Below are the code and all the weights of a small trained network. Each question names an input and a class and asks about switching units off, where a switched-off unit gives its printed mean instead of its output.

import numpy as np


def w(rows, s, z=0):
    codes = np.array(rows[::2]) - 128.0
    scale = np.full(codes.shape[1], s)
    scale[-1] = z or s
    return codes * scale


def f(y):
    return y / 2 * (1 + np.tanh(0.7978845608 * (y + 0.044715 * y**3)))


def log_softmax(a):
    a = a - a.max(-1, keepdims=True)
    return a - np.log(np.exp(a).sum(-1, keepdims=True))


def net(x, mask):
    res = np.array(x, float).reshape(1, 5) / 4 @ E
    y = f(res @ A[0][:, :-1].T + A[0][:, -1])
    res = res + np.where(mask, y, B[0][:, -1]) @ B[0][:, :-1]
    return log_softmax(res[-1] @ U[:, :-1].T + U[:, -1])


A, B = {}, {}
E = w([
[104,101,61,3],'x0',
[27,56,172,131],'x1',
[128,129,128,132],'x2',
[163,125,254,61],'x3',
[52,243,135,103],'x4',
],0.0053)
A[0] = w([
[139,131,174,237,253],'n1',
[62,231,144,129,108],'n2',
[92,124,36,183,76],'n3',
[80,173,115,128,33],'n4',
[136,150,159,178,121],'n5',
[219,8,110,155,37],'n6',
[168,142,239,59,74],'n7',
[217,190,108,112,20],'n8',
[68,235,141,107,61],'n9',
[121,94,66,22,184],'n10',
[129,151,171,223,78],'n11',
[1,60,180,130,158],'n12',
[215,195,105,98,124],'n13',
[209,180,97,114,67],'n14',
[115,103,74,39,80],'n15',
[95,138,35,196,60],'n16',
],0.0096,0.0026)
B[0] = w([
[176,213,117,92,254],'n1',
[199,69,112,63,225],'n2',
[120,90,221,166,193],'n3',
[165,81,140,130,136],'n4',
[163,144,128,150,157],'n5',
[219,6,113,60,196],'n6',
[117,75,234,230,217],'n7',
[128,71,71,210,170],'n8',
[203,41,115,74,213],'n9',
[209,224,141,144,241],'n10',
[219,147,121,182,185],'n11',
[132,84,18,238,252],'n12',
[80,114,68,183,207],'n13',
[103,96,81,189,172],'n14',
[219,157,147,172,186],'n15',
[105,94,218,187,197],'n16',
],0.022,0.0039)
U = w([
[223,238,130,167,75],'0',
[168,45,117,58,128],'1',
[91,102,253,197,117],'2',
[90,129,7,207,94],'3',
[158,159,121,145,254],'4',
[83,188,120,59,144],'5',
[37,157,169,40,84],'6',
[8,164,123,71,81],'7',
],0.0079,0.0092)

Each question gives the input, the list of numbers given to net, and the class t.
The units are the neurons (one row each of A and B). Each row of codes is followed by its name. A weight is (code - 128) times the scale printed after its matrix; where a second scale follows, it is the last column's (A, B and U).
mask holds one flag per neuron, in row order. A switched-off neuron (its flag False) gives its mean, the last column of its row in B, instead of its output. The means were averaged over made-up inputs and are rounded, as every weight is.
A unit's drop is (log p(t) with every unit on - log p(t) with that unit switched off) / (log p(t) with every unit on - log p(t) with every unit switched off).
The circuit of an input: a set's keep is (log p(t) with only the set's units on - log p(t) with every unit switched off) / (log p(t) with every unit on - log p(t) with every unit switched off). Starting from the 12 units with the biggest drops (on a tie, the unit counted first), units are removed one at a time, each time the one whose removal leaves the highest keep (on an exact tie, the one counted first), for as long as the keep stays at least 0.8.
units of the circuit, in order: the units of the circuit, biggest drop first
unit that matters most: the unit with the biggest drop
top k neurons: the k neurons with the biggest drops, biggest first
drop when u is switched off: that unit's drop, to one decimal
input [3,-1,4,-4,-1], class 2: unit that matters most -> n1
input [-2,-7,6,3,4], class 3: units of the circuit, in order -> n13; n8
input [2,-7,-1,4,8], class 1: top 2 neurons -> n9; n2
input [-7,2,-1,5,-4], class 0: top 2 neurons -> n1; n11
input [2,-6,-6,-5,2], class 3: top 2 neurons -> n7; n13
input [5,1,-6,0,6], class 1: top 3 neurons -> n9; n1; n2
input [2,-3,2,-4,2], class 2: units of the circuit, in order -> n1; n16; n3
input [1,-6,-1,2,3], class 3: units of the circuit, in order -> n13; n8
input [5,-6,-3,-3,-1], class 3: top 4 neurons -> n13; n1; n14; n8
input [5,-2,3,6,-2], class 2: top 2 neurons -> n7; n1
input [3,0,-2,6,-5], class 2: top 4 neurons -> n7; n2; n9; n1
input [0,4,-4,-5,4], class 2: top 2 neurons -> n16; n3
input [-2,1,2,-7,8], class 1: top 2 neurons -> n2; n9
input [-7,2,6,1,-1], class 0: units of the circuit, in order -> n1
input [-5,4,2,6,-7], class 1: top 2 neurons -> n6; n10
input [2,-7,0,-4,7], class 1: top 3 neurons -> n9; n2; n12
input [5,2,1,-1,7], class 1: top 3 neurons -> n9; n2; n1
input [-1,3,5,5,1], class 2: top 2 neurons -> n7; n10
input [6,2,-4,6,-5], class 0: drop when n3 is switched off -> 0.2
input [5,0,2,-3,8], class 1: units of the circuit, in order -> n9
input [-2,7,-7,-1,-1], class 3: drop when n12 is switched off -> 0.7
input [7,-6,-5,-8,-2], class 2: drop when n8 is switched off -> 0.0
